[130 158  98 132 103 129 136  88 131 135  78 163  76 114  92 152 118 133
 145  85 107 122 159 135 149  96 118  91 103 161 111 138 158 139  97 107
 170 119 122 173 119 151 122 167 103 100]  q848
[130 158  98 132 103 129 136  88 131 135  78 163  76 114  92 152 118 133
 145  85 107 122 159 135 149  96 118  91 103 161 111 138 158 139  97 107
 170 119 122 173 119 151 122 140 128 154]  q589
[173 112  90 153 121 169 139 179 160 155 166  78 127  87 172 166 130 111
  76 129  85  87 119  96 169 125  94 154 110 180  81 141 109 103  82  87
 104 155 175 116  81  83 166 101  93  99]  q960
[113 108 174  99 179 128 143 102 116 105 181 128  76  77  90 155 143 130
 147 120  96  79  84 119 123 146  87 118 163 155 125 179  94 152 107  94
  81 116 168 109 127 117 162 177  79  84]  q779
[174  95 177 180  82 168 115 158 124 134 104 109 171 112 174 166 130 111
 129  76 146 103  89 103 175 121 146 149 116 163 150 144 165 118  90 170
 161 179 131 168 161 119  91 110  75 173]  q738
then: [171 112] -> [174]
find: [130 158  98 132 103 129 136  88 131 135  78 163  76 114  92 152 118 133
 145  85 107 122 159 135 149  96 118  91 103 161 111 138 158 139  97 107
 170 119 122 173 119 151 122 140 128 154] -> q589
then: [166 130 111  76 129] -> [85]
then: [112 174 166 130 111 129  76] -> [146]

[ 78 120 134 109  94] -> q725
[ 78 120 134  91  69] -> q654
[120 133 130  83  72] -> q432
find: [ 78 120 134 109  94] -> q725

[162 131 115 120 141 132 142 148 149 103 105 160 121 134 115  85 164 116
 100 117 125 136 121 117 116 162 132 140 135 121 125 125 102 104 149 136
 170 136 142 124 164  97 146 140 154 168] : q378
[102 126 152 137 134 124 107 115 106 163 153 110 136 130 130 175  87 143
 151 136 133 112 138 143 144  93 109 127 115 133 133 136 152 102 122 109
  93 111 116 136  88 162 100 116 106  80] : q594
[102 126 152 137 134 124 107 115 106 163 153 110 136 130 130 175  87 143
 151 136 133 112 138 143 144  93 109 127 115 133 152 133 102 122 136 109
  93 111 100 106 162  88 116 136 116  80] : q727
then: [136 152] -> [102]
then: [133 133 136 152 102 122] -> [109]
then: [136 121 117 116 162 132 140 135 121] -> [125]
then: [116 136  88 162 100 116 106] -> [80]
then: [122 109  93 111 116 136] -> [88]
find: [102 126 152 137 134 124 107 115 106 163 153 110 136 130 130 175  87 143
 151 136 133 112 138 143 144  93 109 127 115 133 133 136 152 102 122 109
  93 111 116 136  88 162 100 116 106  80] -> q594

[124 126 125 130 124 126 130] -> q99
[127 127 128 130 126 130 132] -> q180
[162 161  93  88 100 126 120] -> q791
[161  88 162  93 110 165 125] -> q920
[124 135 123 133 126 117 123] -> q161
then: [162 161  93  88] -> [100]
then: [127 127] -> [128]
then: [162  93 110 165] -> [125]
then: [127 127 128 130 126] -> [130]

[126 119 120 126 125 125 121 124 149 103 111 102 107 170  79 166 192 107] -> q321
[138  99 128 187 163 121 102 112 174 135 123  79 162 112 134 150  89 136] -> q356
[153 147  83 154 180 110  85 101 105  94 122 120  97 139 130 152 145 138] -> q842
[126 119 120 126 125 125 121 133 149 103 111 102 107 170  79 166 192 107] -> q651
[147 101 127 183 169 112 123 121 135  79 174 102 126 129 130 134  96 151] -> q94
then: [121 102 112 174 135 123  79] -> [162]
then: [134 150  89] -> [136]
find: [126 119 120 126 125 125 121 124 149 103 111 102 107 170  79 166 192 107] -> q321

[ 95 144  81  91 122  74  83] -> q962
[127 114 100 120 165 124 155] -> q717
[100 120 114 127 100 124 155] -> q646
then: [120 114 127 100] -> [124]
then: [127 114 100 120] -> [165]
then: [144  81] -> [91]
then: [144  81  91] -> [122]
then: [127 114 100 120 165] -> [124]

[183 184 154  92 172] = q305
[110 154  60 135 141] = q272
[192 196 135  60 196] = q820
then: [184 154  92] -> [172]
then: [154  60] -> [135]
then: [110 154] -> [60]
then: [183 184] -> [154]
then: [135  60] -> [196]
then: [154  60 135] -> [141]

[130 113 136 127 152 143 150 145 133 117 152 132 166 102 121 150 122 166
 128 113 133 146 139 130 126 166 136 151 138 109 176 138 156 158 136 143
 115 145 145 134 144 172 140 179 149 151 104 156 117  91 117 155 166 142
 124 129 147]  q230
[152 168 145 152 126 133 132 132 148 160 124 150 113 177 159 129 159 116
 152 167 149 131 140 150 154 112 136 151 143 171 103 143 121 122 143 133
 165 131 137 148 133 107 142 100 131 125 175 123 163 191 165 127 114 136
 155 148 133]  q328
[105 119 109 172 158 140 149 118 127 160 176 105 134 138 127 144 119 117
 123 128 113 158 136 132 128 148 154 153 113 129 134 118 167 121 141 171
 128 167 113 109 154 139 109 138 122 162 147 140 132 107 110 104 130 149
 132 159 122]  q570
[168 146 159 133 139 113 175 127 149 111 114 169 159 124 143 142 151 176
 151 138 162 127 145 143 145 146 126 134 165 136 165 160 124 167 138 113
 139 118 168 166 130 159 169 162 162 126 116 150 136 146 157 182 164 133
 140 118 161]  q333
[105 120 118 141 149 171 108 158 127 160 176 105 134 138 128 144 119 116
 123 128 113 158 136 132 128 148 154 153 113 129 133 118 166 121 141 171
 128 167 113 109 154 139 109 138 122 162 147 139 133 108 110 103 129 149
 132 159 122]  q428
[139 118 141 126 149 135 158 140 136 113 142 141 167 103 124 149 128 171
 133 116 139 142 140 132 129 163 132 147 145 112 177 143 149 163 136 135
 118 138 151 142 141 172 147 179 153 146 102 156 119  99 125 164 168 139
 126 125 152]  q335
[105 118 118 140 149 172 109 158 127 159 176 105 135 136 127 144 118 118
 122 127 113 158 136 131 127 149 154 153 113 128 135 118 167 122 141 171
 127 167 114 109 154 140 109 140 122 162 146 140 132 106 109 104 131 149
 132 158 122]  q704
then: [116 150 136] -> [146]
find: [130 113 136 127 152 143 150 145 133 117 152 132 166 102 121 150 122 166
 128 113 133 146 139 130 126 166 136 151 138 109 176 138 156 158 136 143
 115 145 145 134 144 172 140 179 149 151 104 156 117  91 117 155 166 142
 124 129 147] -> q230
then: [118 140 149 172 109 158] -> [127]

[130 150 111  98 180 151 139 146 110 111 112 183 120 117 148  93 145 137
 106 136 130 113 118 179 122 164 129 105 134 110  82 129  94 121 129 119
 115 137 156 136 121 116 126 119 146 152 139  80 123 167 119 100 188 125
 126] = q876
[112 107 148 164  84 107 115 108 145 144 148  79 124 114 104 169 112 111
 151 120 121 139 136 138 126  93 116 155 119 148 176 126 121 132 121 132
 141 114 102 117 147 115 123 135 112 105 113 102 120  95 128 156  78 131
 130] = q66
[112 107 148 164  84 107 115 108 145 144 148  79 124 114 104 169 112 111
 151 120 121 139 136 138 126  93 116 155 119 148 176 126 121 132 121 132
 141 114 102 117 147 115 123 135 112 105 113 102 120  95 128 156  78 129
 121] = q620
[110 168 112 112 179 168 166 126 107 143 118 166 110 117 124  96 160 118
 131 129 156 107 116 171 163 138 114 123 157 109  76 126  83 144 159 153
 113 122 180 160  97 126 119 115 154 174 170  78 111 164 112  95 185 124
 117] = q201
[126  93 116 155 119 149 176 108 145 144 148  79 124 114 104 169 112 111
 151 120 121 139 136  85 126  93 116 155 119 148 176 126 157 132 121 132
 141 114 102 117 112 142 123 135 112 105 113 183 120  95 128 156  78 129
 121] = q277
[144 146  79  98 180 151 139 146 110 111 112 183 120 133 148  93 145 137
 106 136 130 113 118 179 122 164 129 105 134 110  82 129  94 121 129 119
 115 137 156 136 121 116 126 119 146 152 139  80 123 167 119 100 188 125
 126] = q808
find: [112 107 148 164  84 107 115 108 145 144 148  79 124 114 104 169 112 111
 151 120 121 139 136 138 126  93 116 155 119 148 176 126 121 132 121 132
 141 114 102 117 147 115 123 135 112 105 113 102 120  95 128 156  78 129
 121] -> q620
find: [112 107 148 164  84 107 115 108 145 144 148  79 124 114 104 169 112 111
 151 120 121 139 136 138 126  93 116 155 119 148 176 126 121 132 121 132
 141 114 102 117 147 115 123 135 112 105 113 102 120  95 128 156  78 131
 130] -> q66
then: [144 159 153] -> [113]

